Here is a tiny trained network, its code and every weight. The questions are about switching its units off for an input and a class, where a switched-off unit gives its printed mean instead of its output.

import numpy as np


def w(rows, s, z=0):
    codes = np.array(rows[::2]) - 128.0
    scale = np.full(codes.shape[1], s)
    scale[-1] = z or s
    return codes * scale


def norm(h):
    return h / np.sqrt((h * h).mean(-1, keepdims=True) + 1e-5)


def f(y):
    return np.maximum(y, 0)


def log_softmax(a):
    a = a - a.max(-1, keepdims=True)
    return a - np.log(np.exp(a).sum(-1, keepdims=True))


def net(x, mask):
    res = np.array(x, float).reshape(1, 2) / 4 @ E
    u = 0
    for l in range(4):
        y = f(norm(res) @ A[l][:, :-1].T + A[l][:, -1])
        res = res + np.where(mask[u : u + 7], y, B[l][:, -1]) @ B[l][:, :-1]
        u += 7
    return log_softmax(norm(res)[-1] @ U[:, :-1].T + U[:, -1])


A, B = {}, {}
E = w([
[137,163,102,50,26,223,106,203,156],'x0',
[127,183,115,255,86,103,28,37,184],'x1',
],0.0027)
A[0] = w([
[202,169,71,93,120,121,163,129,138,87],'0.n1',
[141,128,140,225,171,119,95,77,100,95],'0.n2',
[63,97,155,110,160,115,181,135,87,1],'0.n3',
[131,98,138,111,125,141,104,114,122,25],'0.n4',
[172,171,110,253,82,143,79,88,162,95],'0.n5',
[174,132,122,109,102,180,104,126,148,40],'0.n6',
[167,166,89,127,96,168,104,141,127,93],'0.n7',
],0.0046,0.0008)
B[0] = w([
[148,158,194,179,111,146,150,193,104,152],'0.n1',
[23,131,117,171,49,107,94,120,154,229],'0.n2',
[220,216,79,180,213,174,30,147,127,179],'0.n3',
[77,100,72,96,137,84,117,113,112,128],'0.n4',
[218,90,47,125,251,46,152,21,174,254],'0.n5',
[79,134,155,164,97,169,103,126,70,163],'0.n6',
[32,106,174,154,159,81,160,139,115,170],'0.n7',
],0.0034,0.0056)
A[1] = w([
[79,95,130,130,75,113,136,153,145,10],'1.n1',
[191,87,155,142,131,142,108,74,97,99],'1.n2',
[153,134,2,160,85,129,125,49,198,90],'1.n3',
[121,94,158,169,111,87,148,31,87,121],'1.n4',
[137,75,104,142,161,75,166,72,141,178],'1.n5',
[212,113,118,89,138,98,153,155,137,34],'1.n6',
[140,133,118,161,133,48,127,6,146,182],'1.n7',
],0.0046,0.0012)
B[1] = w([
[153,102,144,156,113,66,193,160,71,135],'1.n1',
[80,155,113,143,96,152,134,219,121,147],'1.n2',
[84,42,210,175,253,33,62,166,179,221],'1.n3',
[77,144,108,102,115,153,189,106,225,191],'1.n4',
[108,178,190,137,6,132,50,163,128,205],'1.n5',
[167,98,88,166,176,173,72,37,165,147],'1.n6',
[3,38,179,86,39,89,67,120,193,254],'1.n7',
],0.0031,0.0074)
A[2] = w([
[82,128,112,136,51,111,143,61,193,176],'2.n1',
[160,146,48,120,142,181,51,114,154,74],'2.n2',
[125,146,213,127,125,76,144,136,36,2],'2.n3',
[142,213,34,149,108,153,113,142,145,175],'2.n4',
[253,85,98,92,193,175,126,140,114,64],'2.n5',
[95,150,129,177,174,24,62,111,144,182],'2.n6',
[114,125,126,157,161,112,137,144,123,121],'2.n7',
],0.0039,0.0015)
B[2] = w([
[139,96,145,135,251,45,68,42,209,208],'2.n1',
[173,87,97,20,124,152,203,202,3,142],'2.n2',
[140,90,114,114,91,209,99,210,131,136],'2.n3',
[143,59,159,145,81,76,195,95,163,139],'2.n4',
[134,177,66,139,134,103,44,28,139,179],'2.n5',
[113,68,217,200,21,139,139,193,175,254],'2.n6',
[121,136,189,71,87,165,163,124,136,146],'2.n7',
],0.0032,0.0061)
A[3] = w([
[84,109,197,149,113,90,220,173,163,192],'3.n1',
[114,192,111,120,133,166,66,106,100,2],'3.n2',
[247,174,17,75,161,109,118,94,58,51],'3.n3',
[112,76,170,170,54,2,183,88,165,102],'3.n4',
[239,96,45,56,198,148,172,123,119,119],'3.n5',
[114,46,152,167,91,53,182,124,182,87],'3.n6',
[121,103,56,44,102,145,155,198,143,171],'3.n7',
],0.0036,0.0012)
B[3] = w([
[238,148,34,101,79,157,198,149,101,207],'3.n1',
[187,115,67,143,153,179,175,142,70,140],'3.n2',
[91,232,55,71,120,159,206,63,56,191],'3.n3',
[123,189,84,84,156,144,177,82,44,254],'3.n4',
[102,252,99,191,195,98,161,23,203,191],'3.n5',
[156,161,56,42,134,159,185,114,109,234],'3.n6',
[148,64,135,248,99,11,111,63,139,173],'3.n7',
],0.0033,0.0052)
U = w([
[161,218,55,116,196,156,165,36,76,143],'0',
[180,82,191,174,204,149,35,161,107,77],'1',
[104,80,143,39,147,196,2,112,100,1],'2',
[20,43,177,159,102,35,85,37,248,145],'3',
[167,88,129,143,48,160,176,223,77,155],'4',
],0.0093,0.0098)

Each question gives the input, the list of numbers given to net, and the class t.
The units are the neurons (one row each of A and B). Each row of codes is followed by its name. A weight is (code - 128) times the scale printed after its matrix; where a second scale follows, it is the last column's (A, B and U).
mask holds one flag per neuron, layer by layer. A switched-off neuron (its flag False) gives its mean, the last column of its row in B, instead of its output. The means were averaged over made-up inputs and are rounded, as every weight is.
A unit's drop is (log p(t) with every unit on - log p(t) with that unit switched off) / (log p(t) with every unit on - log p(t) with every unit switched off).
The circuit of an input: a set's keep is (log p(t) with only the set's units on - log p(t) with every unit switched off) / (log p(t) with every unit on - log p(t) with every unit switched off). Starting from the 12 units with the biggest drops (on a tie, the unit counted first), units are removed one at a time, each time the one whose removal leaves the highest keep (on an exact tie, the one counted first), for as long as the keep stays at least 0.8.
units of the circuit, in order: the units of the circuit, biggest drop first
most important unit: the unit with the biggest drop
top k neurons: the k neurons with the biggest drops, biggest first
top k neurons in layer l: the k neurons of layer l with the biggest drops, biggest first
drop when u is switched off: that unit's drop, to one decimal
input [7,3], class 4: top 2 neurons -> [1.n7 0.n2]
input [-7,-8], class 0: top 3 neurons -> [1.n7 1.n3 0.n2]
input [-8,-7], class 1: top 3 neurons -> [0.n3 0.n2 1.n7]
input [-2,-1], class 4: top 3 neurons -> [0.n3 0.n5 1.n7]
input [-2,-3], class 0: units of the circuit, in order -> [1.n7 1.n3 0.n5]
input [8,-4], class 4: top neuron -> [0.n5]
input [-8,-6], class 4: top 2 neurons -> [0.n5 2.n1]
input [-8,-8], class 0: top 3 neurons -> [1.n7 0.n2 1.n3]
input [5,-6], class 0: top 2 neurons in layer 1 -> [1.n7 1.n5]
input [-4,-3], class 4: top 2 neurons in layer 0 -> [0.n3 0.n1]
input [-5,-4], class 1: top 4 neurons -> [0.n3 1.n7 0.n2 0.n5]
input [-4,-7], class 0: drop when 1.n7 is switched off -> 0.1
input [6,-3], class 4: drop when 0.n5 is switched off -> 1.6
input [3,0], class 4: most important unit -> 0.n5
input [5,-1], class 4: drop when 0.n5 is switched off -> 0.2
input [-1,-6], class 0: drop when 1.n4 is switched off -> 0.0
